(in the rows, 128 means zero)
Each row has a class, written as a number after it.
[110 110 123 124 108 120 122 102 117  87 120 143 109 141 151 122 183 127
  95 112 199 171 129 104 149 132 152 135 113 134 143 148 141 127 153 118
 124  75 122 142 139 104 149 110 131 133 125 116 136 124 102 162]  4
[141 108  86 163 105 131  84  73 104 107 128 131 152 185 111  83 108  81
 132 145 153 100 101 172 136 163  93 128 106 144 165 166 129 135 100 120
  76 168 142 202 167 159  92  89 119 173  92 227  91 138 166 137]  1
[110 139 158 116 172  86 163 117 128 129  91 111 111  99  92 129 127 142
 138 112 134 156 182 121 159 115 124  99 116 132 177 169 152 123 132  88
 124 121 136 102 143 116 115 117 116 135 122 106  81 124 143  97]  9
[110 143 150 119 168  87 134 125 120 118  91 121 108  99  96 128 126 139
 128 121 161 162 182 114 141 118 114 117 111 147 179 168 153 120 127  71
 112 108 149 102 154 109 131 106 119 141 124 115  92 126 139  89]  4
[169 108 122 109  68 124  55 112 121 115 139  77 120 109 143  87  78 133
 134 137 147  90 169 139 127 115 119 180 118 127 137 188 129 133 101 102
 113 123 176 113  73 107 147 160 143 122  67 141 147 145 172 101]  12
[ 66 142 114 104 130 137  83 144 113 127 145 119 122 118 109 172 116 121
 139 120 146 113 102 174 103 168  91 118 115 139 148 124 144 113 142 124
 108 165 141 173  76 110 119 141 123 135  95 177 133 118 141 103]  4
[127  72 127 169 100 105 158  77 172  89 100 117 129 123 107  66 169  98
 105 171  99  64 120 122 162 119  97 123 141  90 114 140 111 145 106  99
  84 114 185 143 145 172  86  89  95 157 169 114  85 132 110 128]  12
[ 54 138 122 128 158 119 109 128  90 139 135 114 139 130 101 160 130 122
 154 129 145 130 112 179  96 128 104 106  95 147 177 128 148 122 129 115
 116 165 140 177  92 111 121 144  92 122 125 179  97 134 142  98]  2
[ 64 144 120 105 134 133 103 130 115 126 138 102 133 116 100 167 122 137
 152 122 147 119 108 171 109 146  98 122 107 153 152 150 141 112 151 121
 118 141 144 178  82  97 129 137 118 128  99 187 132 124 139 103]  4
[ 85 132 134 123 152 119 102  99 113 147 111 119 158  91  63 157 106 140
 135 124 102 152 144 182 104 110 136 135 121 145 154 170  96 120 176 131
 128 109 153 150 106  95 143 125 138 101 133 105 115 166  97 118]  7
[149 117 121 137 103 124 112  97  97  94 113 142 121 135 174 115 132 130
 110  97 182 195 138 124 164 166 156 141 102 147 144 134 154 138  98 124
 125 141  94 158 144  97 180 130 117 151 105 179 139 128 142 167]  12
[142  87 135 131  94 125 127  96 107  89 103 117 130 117 154 128 135 130
 108 109 195 180 135 117 144 108 159 144 109 146 156 162 185 130 137 114
 112 108 114 159 140 114 148 133 119 141 124 146 124 128 131 166]  2
[137 145 107 137 136 115  67 154 147 143 139  93 125 113 164  67 116 124
 126 170  98  59 153 128 132 136  75 146 125 126 123 164  98 145 180 111
 156  72 147  62  20 101 165 146 133  85  95 120 111 127 155 103]  6
[ 85 111 122 139 140 116  82 106 113 150 104 129 162 100  65 144  89 138
 120 125 107 153 145 173 107 104 141 135 122 148 171 172 101 123 166 124
 115 119 147 152  85  97 135 126 126 119 130 113 109 162  89 127]  1
[ 80 151 126 115 162 132 100 128 124 136 158 117 141 112  93 145 116 126
 160 117 135 106 110 172 128 146 131  97 117 132 165 133 139 101 186 132
 124 168 146 173  85 105 115 146 106 127 101 177 105 113 126 116]  9
[ 66 141 126 119 149 130 103 141 101 159 130 121 135 111 108 177 114 132
 154 109 126  99 108 177 106 150  93 102 117 138 168 130 136 112 160 127
 124 185 130 162  59 116 127 150 119 124  85 159 123 122 142 108]  6
[155 124 127 113 109  99 135 153 105 142 142 156 157 155 182 137 126 118
 120 185 120 143 108 171  98 112 129  78 111 148 108 159 162  99 182 145
 140 109 141 147 127 123 118 134  98 134 105 172 135 129 123 157]  3
[178  99 128 148 106 115 102 152 122 152 164 161 162 142 168 164  90 106
 135 166 115 119 107 164 117 123 128  79 111 161 124 138 113  88 183 141
 137 114 121 154  91 125 106 135 110 127  91 160 120 120 112 202]  1
[163 108 134 169 102 101 112 142 117 148 161 143 143 145 143 157 132 113
 153 179 111 118 119 149 106 112 136  83 114 152 130 152 132  93 160 129
 123 103 131 149 118 122 115 144 116 119  99 165 114 143 132 209]  11
[ 57 149 118 119 155 122  93 120 104 150 132 131 131 121 109 151 130 131
 150 116 149 130 108 193  92 165 101 117 113 150 155 120 141 121 150 117
 133 193 125 173  63 113 121 153 130 134 111 191 128 122 158  84]  0
[168 119 139 132  97 129 105 146 120 141 161 151 146 160 169 164 106 116
 133 177 127 100 114 150 113 131 122  91 107 159 103 142 113  90 163 132
 137 113 127 175 109 130 110 132 110 122  67 173 119 115 137 175]  10
[110 157 151 114 187  96 150 117 118 116  86 123 111 110  92 131 143 141
 151 114 159 178 195 116 138 107 105 111 103 150 171 157 154 122 105  72
 119 117 140 107 135 109 122 109 114 123 117 132  77 137 139  92]  10
[140 137 132 129 108 150 150  97 125 135 106 162 164 137  88  53 150 105
 146 133 124  63  92 153 148 171 123 145 140 135 130  82 148 113 189 109
 104 174 159 140 134 193  81 123  91 142 140 139  99  54 127 105]  0
[138 111 132 134 153 118 103  85 126  90 123 129 119 123 165 151 153 129
 104  99 203 169 148  91 146 117 166 142  95 159 165 152 143 147 134 112
 118 109 120 157 143 118 135 121 132 139 124 147 130 140 130 123]  7
[ 51 149 120 128 148 127  85 130 102 131 127 134 130 141 117 159 127 123
 149 107 117 129 118 178  93 151 100 122 110 142 140 117 148 104 128 111
 130 163 134 148  68  96 127 137 128 114  97 191 116 113 147 104]  10
[ 55 135 117 119 151 116 110 135 104 127 152 111 140 112 108 196 109 136
 154 103 148 136 108 166  91 137  96 131 105 141 159 125 154 116 138 153
 114 180 142 161  73 112 123 138 119 121 103 178 113 124 143  93]  8
[ 68 120 112 140 153 122  87 140 116 142 134 126 145 128  87 164 118 126
 147 118 154 154 121 189 103 142  96 115 107 153 155 124 141 109 133 113
 112 159 131 163  65  84 120 149 118 139 101 182 114 120 133 115]  1
[143 119 140 139  75 106 107 136 106 115 155 139 158 146 161 133 125 115
 145 170 134 112 111 149 117 118 132  78 111 153 134 177 116 113 186 127
 111 136 134 162 107 136  97 143 114 129  94 157 126 143 136 169]  5
[131 108 127  86 144 114  82 131 154 131 115 126 114 115 166  92 128 143
 117 138 110  71 173  87 109 133  90 146 120 114 144 150 117 137 177 149
 145  74 179  52  97  99 168 127 139 117 124  95 117 170 132 114]  9
[ 79 121 106 132 150 132  81 136 116 134 133 125 145 134 115 164 128 127
 161 106 148 132 107 175 104 145 105 109 100 162 160 121 149 116 127 116
 115 177 131 181  63 101 115 151 101 138  89 208 119 112 140 125]  1
[ 45 128 118 127 127 112  92 138 107 133 134 134 136 138 109 156 136 118
 140 112 142 135  97 189  89 149 112  93 101 149 149 116 141 100 156 131
 119 183 131 165  63 115 115 145 116 131  81 175 137 142 134 112]  5
[ 78 128 128 126 130 113  95  96 100 163 108 133 156  91  67 141 111 147
 129 120 115 151 142 177  91 109 139 130 118 147 160 167  95 116 180 131
 135 129 137 141  89 106 137 131 130 111 142 112 118 173  96 112]  0
[146 110 110 130  92 111  23 113 114 136 121 138 106 127 176  59 114 131
 106 162 166  81 162 128 136 139 106 132 118 163 181 162 149 139 134 103
 133  92 129  81  55 104 137 160 136 132 104 156 154 141 171 103]  5
[192 148 124 104  93 145  51 133 122 110 126  94  90 100 180  76 108 140
 153 129 141 124 173 126 134 150 121 173 109 131 127 177 142 145  88 128
 129 112 130  76  70 102 159 150 139 123 105 218 147 144 173  98]  2
[145 116 126 128  98 133 117 113  92  92 120 139 116 139 153 155 171 127
 103 113 223 201 137  82 162 121 173 155  99 166 149 140 150 139 133 121
 121 105 101 159 139 108 154 134 138 132 126 171 142 111 128 158]  4
[145  92 121  94  72 118  92 155 151 131 106 119  88 143 153 106 119 141
 150 125 127 126 153 145 109 157  67 152 120 119 138 168 118 123 112 142
 142  85 160  57  65 109 147 155 157 114  64 145 151 155 174 125]  5
[ 78 130 129 128 134 109  96  97 103 161 109 130 156  89  84 139 107 147
 125 121 112 151 142 181  91 113 140 125 119 149 158 163  96 117 184 127
 127 130 147 141  82 105 136 130 128 109 146 114 114 169 100 110]  0
[114 147 146 139 170  83 144 121 117 116  94 124  97 122  98 128 144 137
 152 110 156 174 181 115 135 108 111 103 110 141 184 160 161 116 104  77
 122 109 140  80 142 122 120 121 119 128 120 113  87 130 148  88]  11
[154  94 137 153 110  94  90 158 114 142 159 140 167 150 173 130  94 117
 141 164 130  99 117 135 104 101 132  82 110 164 121 152 133  96 196 105
 123 125 136 163  82 113 111 141  91 145  98 168 102  89 140 164]  1
[ 49 150 116 115 135 114  97 135 113 142 143 128 129 125 111 135 115 123
 146 117 111 117 103 185 107 147 111 108 111 131 155 124 146 115 146 120
 134 168 150 162  47 114 130 149 106 125  97 169 113 118 139  99]  12
[111 140 153 120 180  93 155 132 111 124  86 119 120 106 100 138 123 143
 146 104 160 168 181 112 146  99 106 106 117 145 181 168 161 131 117  86
 117 117 126  97 137 124 125 120 116 130 115 105  87 132 145  94]  6
[128 110 119 131 131 123  60 148 121 145  90 127  98 147 186  94 107 143
 103 160 153 133 173 119 133 133 105 131 116 156 154 172 145 158 118  99
 139  80 143 100  71 100 158 147 138 128  79 130 132 147 196 122]  6
[138 119 116 124 125 121 136  65 123 104 103 163 144 134 133  67 133  88
  97 159 143  87 106 167 150 121 100  83 143 122 167 163 148 141 177 111
  90 134 173 147 206 157  87 104  94 168 181 180 117 103 136 122]  3
[139 100 104 132 103 126 103  88 119 100 126 149 139 144  84  53 160  87
 108 169 115  62  93 149 103 136  87 172 130  97  99 109 164 141 142 107
  98 155 157 165 173 154  88  96 119 124 139 156 102 131 116 146]  10
[180 115 116 170  72 130  88  90 115 143 111 132  81 162  96 110 133  76
 111 135 109  42 140 130 130 184 149  79 129 100 162 115  90 110 111  81
  89 183 161 153 188 196  79  96 133 147 101 201  87  55 187 137]  11
[108 146 165 113 164  97 161 119 115 115  92 108 107 102  92 119 134 139
 156 122 144 164 186 117 144 109 107 113 105 134 180 163 164 135 108  82
 120 125 136  91 136 127 118 114 116 133 122 101  85 144 147  89]  2
[160 131 135 120 104  93 121 140  96 135 155 135 168 131 180 157 105 122
 165 164 157 113 121 138 113 109 120  84 116 175 115 169 160 102 181 119
 117 136 132 150 114 128  99 135 118 132 119 198 119 109 163 166]  8
[110 141 155  99 178  90 156 119 124 114  97 120 107  97  92 139 132 143
 144 106 161 166 185 127 140 114 108 108 105 144 172 165 163 124 129  84
 123 109 137 111 150 107 127 115 118 131 120 113  79 124 142  85]  7
[144 118 122  86 107 113 113  73 109 133 110 168 152 140 124 123 123 110
 115 160 146 100  99 142 122 150 106 163 116 136 124 137 170 139 139 134
 115 142 162 134 151 142  73 119 122 151 171 190 106  89 150  67]  0
[ 63 144 122 111 163 126  79 124 108 152 150 127 134 111  96 180 125 124
 157 115 150 111 109 190 101 148 108  94 104 158 179 119 139 109 149 125
 113 172 146 189  55  96 124 155 106 138  91 186 113 121 140 105]  7
[176 109 128 145  90 106  95 145 110 123 167 147 152 154 184 133 130 113
 149 181 130  93  99 150  91 131 106  78 114 141 118 146 157  94 176 131
 115 108 153 153 125 139 103 139 107 120 112 181 112 105 140 175]  11
[168  98 139 161 107  93 118 160 111 152 162 138 154 134 175 140 100 125
 129 177 114  80 106 155 120 119  91  76 115 148 123 150 114  98 211 126
 122 128 129 155 105 139 124 130 106 126  85 128  87 124 128 179]  6
[157 148 146 136 113 100 149 155 113 138 184 118 161 150 183 153  98 133
 162 169 119 107 116 152 123 121 119 114 119 153 106 159 119 117 159 149
 137 131 132 158 119 142 114 123 121 115  92 153 100 118 160 168]  8
[ 83 135 126 129 154 119  98 111  93 164 108 119 169  96  71 153  93 142
 133 119 115 153 136 165 110  92 137 128 129 148 157 170 105 127 162 138
 124 122 131 148  93 114 133 125 127 105 136 101 118 174  95 115]  6
[100 124 118 127 139 116 105 108 110 157 101 126 153 101  80 135 102 145
 129 130  93 168 150 176 103 108 132 123 124 136 155 167 102 124 170 145
 129 111 152 124 105 111 141 118 127 122 143 112 131 181  86 119]  3
[128 151 135 169  69 150 136 102  83  84 159 119 154 177 110  64 104  99
 136 142  69  91 127 127 160 136 148 162 127 112 112 117 124 156  91 135
  87 217 141 151 201 178  97  87 125 137 153 208  64 110 166 120]  12
[ 63 135 114 113 136 130 103 150 111 154 126 130 128 118 111 167 138 127
 132 124 153 129 109 173 104 146 109 108 111 157 146 121 140  92 153 130
 120 152 145 176  81 106 141 139 112 135 110 191 117 116 129 113]  4
[167 114 149 130 103 110 124 153 125 141 165 130 184 121 161 153 119 130
 168 163 140  97 117 173 107 114  93  95 111 164  91 166 118  86 187 121
 126  88 144 160 134 105 128 151 109 122 121 153 110 110 129 180]  7
[119 141 116 113 129 114  50 116 124 130 129 123 122 121 160  84 137 147
 137 145 166  85 167 113 126 141 107 182 121 169 140 161 118 146 166  93
 136 114 137  73  40  70 173 187 153 129 112 146 144 140 170  72]  0
[ 55 145 107 135 160 120 114 149 103 141 142 111 132 130 115 172 128 126
 152 107 156 127 120 176  96 148 116 119 104 153 146 108 137 104 155 138
 124 174 131 172  70 112 139 130 112 115 106 212 100 105 152 106]  8
[ 90 132 125 151 134 111  92 105 110 151 112 130 138 114  81 147 118 138
 132 123  99 155 138 163 101 113 145 130 121 138 161 162 104 116 147 137
 125 111 148 128 102 115 135 123 128 106 136 117 110 168 101 122]  11
[146 146 114 104 101 108  29 135 130 100 119 123 101  91 173 115 118 152
 107 117 121  91 169 130 107 152  91 174 106 135 127 167 142 134  98  84
 115 110 146  81  79 101 152 147 145  95 114 176 115 136 134  68]  10
[140 128 136 146  99 110 121 134 105 126 169 124 160 146 158 157 111 117
 152 165 126 113 110 127 115 110 121  89 104 159 123 164 139 113 154 127
 112 122 126 161 131 125 117 150 111 123 123 185 114 120 158 150]  11
[ 95 130 131 127 143 115  96  99 112 157 116 126 152  90  66 155 113 139
 124 126 105 145 138 176 108 111 142 132 119 145 155 160  94 119 166 128
 124 115 149 148 101 108 132 127 132 106 133 101 115 161  90 111]  7
[ 87 128 126 135 150 107 100 104 113 170 113 122 153  95  74 143 103 138
 119 131  95 153 134 168 120 115 148 114 121 130 151 174  81 118 175 139
 135 117 138 146 105 105 131 125 125 111 142  99 113 170  93 119]  9
[ 79 135 125 125 123 100 105 105 103 147 102 133 169 105  65 141 104 129
 128 128 104 163 127 176 105 103 143 118 117 152 158 161 111 112 166 133
 118 119 155 138  97 115 128 127 132 107 139 111 117 176  90 120]  5
[148 100 129 139 113 109 120 109 120  88 125 126 110 135 157 148 166 126
  92 121 203 182 120 105 152 119 158 146 103 144 144 142 128 142 128 107
 114 102 134 176 150 109 145 121 118 134 124 153 125 107 124 154]  4
[160 102  95 130 127 112  51 124 143 159 122 102  94 134 168  82  91 145
 122 162 149 118 181 112 134 118 121 148 135 131 156 194 123 121 117 116
 160  70 150  62  49  81 156 158 147 147  98 144 160 152 161  73]  3
[169 113 119 126 106 108 106 125 104 133 153 143 168 131 168 130 103 121
 132 178 125  99 117 167 116 116 102  68 122 153 124 158 141  93 195 139
 130 127 135 141 136 109 126 133 102 145 123 178 127 122 117 155]  3
[148 109 121 106 139 124  41  97 137 160 133 124 113 100 152 124 124 119
 121 154 164  95 165 115 139 145 125 167 107 138 146 162 112 148  82 121
 118 133 166 117 101  79 145 160 137 142 114 166 140 132 174  78]  7
[146 125 131 102 128 121 145 111 125  99 133 126 118 142 174 142 150 139
 123  83 218 190 145  99 147 107 178 146 104 152 112 140 139 127 130 165
 156  95 101 146 148 127 154  95 130 118 115 187 137 113 132 148]  8
[109 139 146 109 169  91 163 128 118 122  81 121 102 110 100 123 126 151
 146 114 142 173 197 123 140 115 103 100 114 133 180 171 168 125 127  91
 128 111 138  83 139 120 130 115 122 149 126 107 101 137 138  79]  3
[137 109 131 133 128 113 100  86 134  91 107 146 110 141 172 122 169 127
  97  95 175 174 145  86 150 110 173 133  98 157 139 130 159 143 133  96
 126 100 125 143 138 109 144 112 126 127 109 175 113 106 140 175]  10
[139 143 120  98 141 137  52 120 138 127 116  98 139 103 178  95  77 134
 153 114 148  93 167 119 128 123 111 169 155 133 150 194 171 141 134 107
 133  83 160  68  57 115 126 149 176 111 129 153 150 122 178  85]  6
[142 139 116 133 151 119  99  88 131 107 121 130 173 138 104 121 126  84
 115 160 138  61 107 115 130 104 125  89 149 131 140 155 104 158 171 116
 106 141 149 181 164 172  72  87  98 144 153 183  79 104 133 120]  6
[ 84 126 123 130 123  99 105 104 106 152 116 129 160 101  80 142  91 135
 119 129  95 160 132 167 111 117 146 121 116 138 157 164 100 115 172 118
 123 121 153 141  92 111 140 129 118 103 133 107 114 166  88 115]  12
[ 79 132 126 125 124  99 103 100 101 159 123 128 163 102  76 143  92 139
 119 132  95 164 137 170 113 114 148 125 120 137 159 167  95 118 165 133
 129 120 148 137  85 106 138 125 119 106 130  95 111 170  86 111]  12
[114 153 147 113 182  75 160 130 124 120  98 112 106  98 103 133 127 144
 153 103 165 180 193 110 138 110 125 119 107 146 163 163 163 127 120  96
 123 123 134  94 136 118 134 101 121 126 117 142  83 127 155  96]  8
[157 105 126 149 101 106 111 159 108 154 149 152 165 142 185 130 114 134
 147 170 117 107 107 157 100 119 109  81 111 157 121 162 137 100 213 133
 152 122 117 164 118 136 124 138  97 144 121 170 125 127 123 176]  3
[137 138 126 101 122 126  44 147 138 141 138 108  74 114 170 117 108 133
 118 158 144  90 179 116 112 161 112 189 123 115 148 187 123 141 134 123
 148  73 155  82  42  99 143 142 176 123  78 118 156 143 171  86]  4
[ 75 126 120 127 129 131 103 138 112 137 134 132 136 124 100 167 114 130
 146 106 123 126 110 183 108 159  94 121 109 145 166 129 152 112 158 123
 103 176 127 150  64 100 115 156 117 139  91 182 118 105 139 115]  1
[131 109 123 177 116 134  76 104 158  88  96 143 126 107 108  69 144 119
 113 161 114  69 127 140 147 152 131 119 154 104 114 185 144 133 157  92
  85 168 155 195 210 180 106 119 170 166 167 191  88 118 142 128]  9
[157 121 132 120  81  96 117  92 105  92 146 148 130 147 183 116 161 127
  80 127 178 197 118 111 158 120 174 131  97 142 119 135 140 143 121 141
 135  85 107 142 111 118 151 119 119 125 114 146 144 124 103 151]  12
[ 89 131 135 127 151 112  98 104 112 161 114 123 159  87  69 160 107 141
 126 128 107 159 145 181 100 108 142 131 116 150 157 166 100 120 177 131
 123 110 154 152  98 105 133 122 133 104 139 109 108 168  94 116]  7
[112 126 147 122 173  89 138 125 126 108  94 121 111 111  88 120 116 138
 142 105 159 167 192 118 141 108 115 110 108 142 191 166 161 125 118  73
 109 123 139 105 127 104 122 111 113 142 113 127  77 126 136  98]  1
[112 154 149 119 185  90 152 129 108 124  92 115 121 100  94 141 115 141
 142 107 154 157 174 114 149 106 100 111 116 141 185 162 162 131 113  87
 121 126 125  97 126 123 127 119 116 130 117 108  83 130 141  76]  6
[ 90 117 118 146 138 113  84 107 110 155 106 134 158 106  64 138  91 135
 123 126 104 153 144 172 112 108 138 134 120 149 169 167  96 121 166 118
 123 120 136 138  85  97 131 123 124 119 131 114 108 161  90 127]  1
[203 123  97 148  88 138 149  91 127  98  87 146 116 134 137 112 144  92
  84 170  79  82 106 151 147 154  89 112 127  99 130 137 173 117  62 148
 107 172 159 133 229 180 107  98 124 172 147 242 105 106 139 112]  3
[ 91 126 115 125 145 111 106 106 109 152  96 125 151  96  74 137 109 145
 122 134 100 164 146 178 102 104 129 117 122 136 157 171 110 119 181 134
 128 110 156 130 104 108 140 123 123 119 150 116 126 168  82 102]  3
[ 78 145 125 108 149 133 103 127 110 150 159 122 134 107 107 176 121 133
 141 113 129 112 104 188 106 149 105 107 116 148 160 103 140 104 176 146
 122 169 139 163  44 108 114 142 117 126 106 161 112 121 117 100]  7
[114 107 128 146 121 115 119  81 125  76 123 113 134 128  53 112  94 115
 149 128 124  67 137 164 174 112 140 162 126 144 136 186 117 139 122  78
  88 182 128 192 208 129  85  98  91 149 120 165  41 122 137  99]  7
[150 117 134 152 124 134 130 110 119  96 106  99 124 129 166 134 151 132
 132  95 195 195 144 125 132 138 135 153  91 144 140 164 153 141 114 115
 121  94 104 146 154 114 148 133 124 138 128 193 134 115 165 149]  2
[109 142 154 113 157  78 161 117 117 115  94 125 111 105  97 115 123 133
 135 116 139 177 187 113 153 112 134 104 107 136 166 158 159 122 116  81
 121 122 136  98 133 119 135 115 111 131 119 124  90 128 137  86]  12
[148 123 116 104 160 139  27 127  95 137 113 121 108 111 154 102  90 152
 157 148 144  89 173 130 119 126  73 168 135 136 157 178 132 173 100 141
 136 131 134  96  85  79 155 166 135 135  98 133 142 154 182  88]  6
[162 113 125 132 103 117 107 114 116  88 106 126 108 119 181 133 149 153
  96 107 196 188 139 101 152 145 151 144 105 156 127 163 166 128 123 108
 113  96 103 152 158 106 154 119 134 150 125 172 138 112 129 143]  4
[145 149 133 113  93 114 154 109 120  73 100 146 124 147 151 126 148 125
 100 100 187 214 120 106 163 148 174 138 111 146 130 138 182 134  97 116
 114  98 107 135 147 147 132 127 154 133 132 163 150 121 125 123]  5
[ 39 138 121 115 174 130 103 127 125 153 139 113 140 123 100 169 115 127
 156 110 135 123 113 180 116 158 128  92 123 138 152 134 141 110 148 120
 120 165 128 178  84 105 103 155 125 128 111 168 136 122 150 102]  9
[ 87 134 126 124 134 113  93 111 111 154 113 122 146  89  69 151 101 140
 117 129 103 148 137 165 109 117 139 139 124 144 161 173  95 115 173 131
 114 106 152 138 105 101 141 116 128 111 131 113 119 165  89 117]  4
[144 116 127 125 120 137 100  88  97  92 125 138 129 130 181 139 166 123
 107 105 220 194 139 127 146 116 167 135 101 154 123 143 176 133 107 142
 123 115  88 154 164 115 128 125 131 145 134 168 137 124 128 154]  2
[166 130  97 106 133 120   4 131 119 138 155 126  99 121 177  99  96 117
 131 147 170  99 180 124 127 149 125 168 130 145 157 171 105 135 116 125
 137  54 135  90  68  93 172 154 171 101  94 139 155 144 156 119]  4
[177  95 135 154  81 106  89 124 115 144 176 134 164 147 176 143 118 115
 138 192 122  79  98 151 109 131 100  97  95 150 123 154 118 100 183 133
 140 100 130 140 119 131 109 136 114 121  95 153 121 125 133 176]  2
[ 59 138 123 123 155 115 107 146 101 152 125 128 113 129 112 175 125 122
 136 114 138 134 115 190  86 158 106 107 111 141 176 131 134  87 163 118
 111 167 158 150  88  95 127 133 112 135  91 184 120 121 143 102]  4
